Below are the code and all the weights of a small trained network. Each question names an input and a target symbol and asks about switching units off, where a switched-off unit gives its printed mean instead of its output.

import numpy as np


def w(rows, s, z=0):
    codes = np.array(rows[::2]) - 128.0
    scale = np.full(codes.shape[1], s)
    scale[-1] = z or s
    return codes * scale


def f(y):
    return np.maximum(y, 0)


def softmax(a):
    e = np.exp(a - a.max(-1, keepdims=True))
    return e / e.sum(-1, keepdims=True)


def log_softmax(a):
    a = a - a.max(-1, keepdims=True)
    return a - np.log(np.exp(a).sum(-1, keepdims=True))


def net(x, mask):
    ids = ['αβγδεζηθλμπστω'.index(c) for c in x.split()]
    T = len(ids)
    res = E[ids] + P[:T]
    u = 0
    for l in range(2):
        q, k, v = (res @ M[l].T for M in (Q, K, V))
        z = softmax(np.where(np.tri(T) > 0, q @ k.T / 2**0.5, -1e9)) @ v
        res = res + np.where(mask[u], z, O[l][:, -1]) @ O[l][:, :-1]
        u += 1
        y = f(res @ A[l][:, :-1].T + A[l][:, -1])
        res = res + np.where(mask[u : u + 16], y, B[l][:, -1]) @ B[l][:, :-1]
        u += 16
    return log_softmax(res[-1] @ U[:, :-1].T + U[:, -1])


Q, K, V, O, A, B = {}, {}, {}, {}, {}, {}
E = w([
[67,186,174,147,99,62,81,84,86,168,205],'α',
[130,140,117,83,45,76,64,107,48,197,111],'β',
[91,104,119,164,150,33,121,99,93,213,172],'γ',
[174,118,39,123,91,144,164,74,222,88,255],'δ',
[75,156,128,192,83,81,60,128,154,178,158],'ε',
[123,150,151,157,82,76,148,9,68,170,189],'ζ',
[147,86,152,153,94,110,58,76,46,100,135],'η',
[164,190,49,198,32,149,100,131,233,124,137],'θ',
[159,100,170,174,83,111,57,64,46,85,131],'λ',
[206,70,70,32,170,187,183,43,47,152,55],'μ',
[89,80,91,141,227,58,89,162,104,134,112],'π',
[54,167,54,130,91,168,171,156,64,74,79],'σ',
[143,87,102,179,190,153,127,133,182,23,120],'τ',
[96,72,214,186,171,172,189,108,119,234,34],'ω',
],0.0098)
P = w([
[121,209,128,44,122,42,59,105,64,107,147],'0',
[109,168,78,105,108,54,76,83,75,135,109],'1',
[117,157,77,141,128,89,106,87,92,116,96],'2',
[97,123,72,169,126,122,119,95,107,115,84],'3',
[74,71,79,198,125,177,135,94,115,112,89],'4',
[77,45,68,209,110,215,147,104,126,120,73],'5',
[62,2,60,247,113,230,170,113,111,100,92],'6',
],0.0056)
Q[0] = w([
[131,215,40,58,98,179,174,121,135,44,104],'0.h0',
[249,174,253,29,173,172,200,245,239,137,174],'0.h0',
],0.0063)
K[0] = w([
[92,80,189,173,182,94,104,135,122,115,108],'0.h0',
[130,191,154,77,104,2,46,114,72,149,164],'0.h0',
],0.0093)
V[0] = w([
[147,160,135,194,95,81,92,137,250,139,232],'0.h0',
[131,142,81,134,164,149,115,186,156,1,133],'0.h0',
],0.007)
O[0] = w([
[139,145,84,120,181,254,63,109,77,212,196,1],'0.h0',
[113,145,23,202,146,109,59,22,129,129,26,178],'0.h0',
],0.0066,0.0062)
A[0] = w([
[90,70,111,135,221,146,79,159,32,194,159,197],'0.n0',
[120,113,95,136,109,157,109,100,170,187,156,170],'0.n1',
[154,99,95,141,98,133,166,136,213,103,127,137],'0.n2',
[131,117,123,143,140,174,70,70,161,146,67,135],'0.n3',
[180,96,119,47,114,154,227,136,52,229,179,194],'0.n4',
[170,100,145,131,128,146,113,91,114,85,127,145],'0.n5',
[106,159,100,100,65,160,84,224,143,156,167,203],'0.n6',
[126,107,121,117,165,130,123,126,162,89,142,155],'0.n7',
[87,87,129,180,146,109,135,153,164,122,115,175],'0.n8',
[190,166,118,112,74,61,122,130,226,100,128,117],'0.n9',
[156,122,132,167,91,79,51,43,114,154,176,208],'0.n10',
[141,82,136,105,253,82,155,127,131,144,95,252],'0.n11',
[190,96,145,99,154,123,137,134,66,120,149,197],'0.n12',
[135,173,87,154,173,177,65,90,99,149,80,69],'0.n13',
[113,122,143,134,146,145,150,124,138,160,117,133],'0.n14',
[85,201,76,150,104,136,180,176,83,119,116,141],'0.n15',
],0.006,0.0031)
B[0] = w([
[171,131,129,117,156,171,70,135,254,174,114,169],'0.n0',
[164,145,119,100,135,137,85,120,150,89,110,152],'0.n1',
[157,124,93,136,118,158,133,105,193,108,125,173],'0.n2',
[142,155,92,159,154,128,173,64,84,133,83,189],'0.n3',
[139,160,112,50,145,89,156,43,187,174,130,158],'0.n4',
[167,106,146,155,120,104,122,104,133,104,124,159],'0.n5',
[115,190,127,98,89,118,106,182,166,165,118,153],'0.n6',
[166,122,118,133,158,104,142,119,148,110,122,141],'0.n7',
[119,122,99,150,124,99,134,140,168,117,88,231],'0.n8',
[203,142,127,71,69,146,158,100,148,141,85,171],'0.n9',
[162,158,127,143,114,82,71,91,137,45,120,253],'0.n10',
[139,105,124,126,180,84,128,130,174,167,54,182],'0.n11',
[160,109,160,105,109,120,125,83,177,100,146,155],'0.n12',
[117,146,105,136,137,151,147,65,60,169,97,166],'0.n13',
[126,137,127,131,127,126,153,147,116,142,99,133],'0.n14',
[90,152,107,129,97,137,123,129,131,138,104,237],'0.n15',
],0.0069,0.0047)
Q[1] = w([
[94,179,42,176,49,14,106,30,229,72,2],'1.h0',
[89,207,108,111,88,185,130,100,139,134,145],'1.h0',
],0.0063)
K[1] = w([
[97,28,124,225,153,253,226,137,134,74,67],'1.h0',
[138,111,209,181,188,63,62,92,80,140,99],'1.h0',
],0.0041)
V[1] = w([
[216,93,188,124,84,109,62,52,78,35,184],'1.h0',
[58,221,117,137,3,183,165,148,5,107,119],'1.h0',
],0.0052)
O[1] = w([
[84,3,27,170,72,146,126,128,85,193,238,66],'1.h0',
[26,75,209,54,101,191,66,27,209,85,98,255],'1.h0',
],0.0057,0.0044)
A[1] = w([
[134,122,126,163,64,85,129,198,117,86,148,134],'1.n0',
[163,124,92,91,135,121,127,156,88,189,136,128],'1.n1',
[217,146,95,106,153,207,113,84,174,148,140,201],'1.n2',
[79,180,135,163,102,136,104,200,150,111,184,158],'1.n3',
[125,142,174,122,95,102,184,143,179,95,111,124],'1.n4',
[134,126,113,128,150,120,176,113,176,88,254,168],'1.n5',
[147,116,156,137,158,152,81,132,147,117,125,160],'1.n6',
[105,149,182,36,95,149,139,122,139,172,209,136],'1.n7',
[139,148,173,106,194,113,107,202,178,129,105,182],'1.n8',
[126,128,161,126,172,102,186,225,93,231,176,71],'1.n9',
[131,160,96,117,166,115,110,220,187,145,178,123],'1.n10',
[127,100,125,150,120,160,93,120,125,131,155,116],'1.n11',
[97,171,80,132,118,163,191,161,59,145,133,79],'1.n12',
[112,130,121,158,201,114,112,135,128,165,95,129],'1.n13',
[135,105,175,96,149,110,89,98,151,125,128,243],'1.n14',
[97,22,112,132,93,138,89,134,130,161,159,252],'1.n15',
],0.0082,0.0035)
B[1] = w([
[194,88,156,104,140,110,168,167,97,145,117,156],'1.n0',
[131,129,66,107,144,96,124,185,163,124,185,155],'1.n1',
[186,95,145,65,183,184,132,94,138,196,164,170],'1.n2',
[97,151,255,193,169,146,143,157,79,206,105,135],'1.n3',
[145,82,189,72,158,157,122,149,127,138,137,254],'1.n4',
[40,134,109,135,236,163,132,70,34,114,171,146],'1.n5',
[142,142,124,122,103,137,138,109,152,168,111,147],'1.n6',
[91,225,107,179,90,74,206,138,149,134,119,152],'1.n7',
[128,135,178,148,79,172,123,140,136,75,84,162],'1.n8',
[108,77,95,31,216,128,57,105,198,42,172,142],'1.n9',
[116,165,158,174,139,160,54,213,135,104,174,145],'1.n10',
[110,109,152,115,121,166,108,147,130,109,128,144],'1.n11',
[76,154,175,160,58,135,187,135,118,138,81,134],'1.n12',
[139,134,118,158,90,158,154,130,67,85,110,176],'1.n13',
[81,143,162,121,100,156,169,141,145,115,110,222],'1.n14',
[93,90,158,179,50,149,119,191,139,154,169,170],'1.n15',
],0.0073,0.0077)
U = w([
[61,169,175,159,201,114,160,111,94,180,194,100],'α',
[192,108,77,77,49,45,225,176,174,190,152,74],'β',
[87,104,79,54,234,118,51,139,144,144,188,14],'γ',
[162,96,124,58,185,239,92,105,125,176,186,120],'δ',
[97,200,201,180,159,178,77,186,118,177,167,20],'ε',
[114,213,18,196,192,77,207,30,39,145,117,44],'ζ',
[82,11,105,180,85,157,100,142,143,187,188,113],'η',
[220,180,150,132,77,232,91,142,223,217,157,101],'θ',
[107,36,127,115,105,146,102,178,36,114,189,71],'λ',
[230,76,244,63,183,136,253,185,68,181,107,172],'μ',
[147,166,66,110,168,92,58,215,163,54,175,2],'π',
[60,192,191,159,27,103,168,133,130,98,75,238],'σ',
[238,151,79,201,173,60,103,155,66,129,113,254],'τ',
[89,108,148,31,155,136,97,65,213,70,93,137],'ω',
],0.0047,0.0035)

Each question gives the input, a string of symbols that net reads in full, and the target symbol t.
The units are the heads (2 rows each of Q, K, V and O) and the neurons (one row each of A and B). Each row of codes is followed by its name. A weight is (code - 128) times the scale printed after its matrix; where a second scale follows, it is the last column's (O, A, B and U).
mask holds one flag per unit, layer by layer, with each layer's heads first. A switched-off unit (its flag False) gives its mean, the last column of its rows in O or B, instead of its output. The means were averaged over made-up inputs and are rounded, as every weight is.
A unit's drop is (log p(t) with every unit on - log p(t) with that unit switched off) / (log p(t) with every unit on - log p(t) with every unit switched off).
The circuit of an input: a set's keep is (log p(t) with only the set's units on - log p(t) with every unit switched off) / (log p(t) with every unit on - log p(t) with every unit switched off). Starting from the 12 units with the biggest drops (on a tie, the unit counted first), units are removed one at a time, each time the one whose removal leaves the highest keep (on an exact tie, the one counted first), for as long as the keep stays at least 0.8.
circuit, biggest first: the units of the circuit, biggest drop first
most important unit: the unit with the biggest drop
k most important neurons: the k neurons with the biggest drops, biggest first
top k neurons in layer l: the k neurons of layer l with the biggest drops, biggest first
drop when u is switched off: that unit's drop, to one decimal
input λ π β, target τ: circuit, biggest first	1.h0; 0.n10; 0.n11
input δ σ λ ω σ, target μ: 2 most important neurons	1.n0; 1.n4
input π β β λ λ θ, target η: circuit, biggest first	1.h0; 0.h0; 1.n15
input γ σ π π δ η λ, target δ: circuit, biggest first	0.h0; 1.n2
input δ β λ β, target η: circuit, biggest first	1.h0; 1.n15; 0.n10
input η τ η λ, target ζ: circuit, biggest first	0.h0; 0.n3; 1.h0; 1.n4
input π σ σ σ β π, target σ: top 2 neurons in layer 1	1.n8; 1.n13
input η τ ζ, target ζ: circuit, biggest first	0.h0; 1.h0; 1.n4
input σ ε λ ε λ β β, target η: circuit, biggest first	1.h0; 1.n15
input ε β λ ζ μ ω, target μ: circuit, biggest first	0.h0; 1.h0; 1.n4
input ω σ ω τ π μ, target μ: circuit, biggest first	1.n2; 0.n10; 1.h0
input μ ε ε, target μ: top 2 neurons in layer 1	1.n0; 1.n3
input σ σ σ η θ β, target δ: circuit, biggest first	0.h0; 1.n2; 0.n0
input σ θ π η σ σ τ, target ζ: circuit, biggest first	0.h0; 1.h0; 0.n3; 1.n4
input σ σ τ α γ, target ζ: circuit, biggest first	0.h0; 1.h0; 1.n4
input ε η α σ μ β β, target μ: circuit, biggest first	0.h0; 1.n0; 1.n4; 1.h0
input β θ α, target δ: circuit, biggest first	0.h0; 1.n2
input σ σ ω β, target μ: circuit, biggest first	0.h0; 1.h0; 1.n0
input ω ε σ η θ β, target θ: 2 most important neurons	0.n0; 1.n2
input α σ ε β σ ω, target μ: most important unit	1.n4
input π β β, target β: top 2 neurons in layer 1	1.n1; 1.n0
input ζ ω β, target β: top 2 neurons in layer 1	1.n7; 1.n1
input β τ β, target ζ: most important neuron	0.n13
input ω λ β σ τ η, target τ: top neuron in layer 0	0.n10
input σ β σ β β δ, target δ: 3 most important neurons	1.n2; 1.n5; 0.n2
input β σ β ε δ β, target δ: drop when 0.n0 is switched off	0.1
input η λ β β μ τ, target τ: drop when 1.h0 is switched off	0.7
input η σ λ λ τ ζ μ, target ζ: drop when 1.n9 is switched off	0.0
input ε β λ, target η: drop when 1.h0 is switched off	1.0
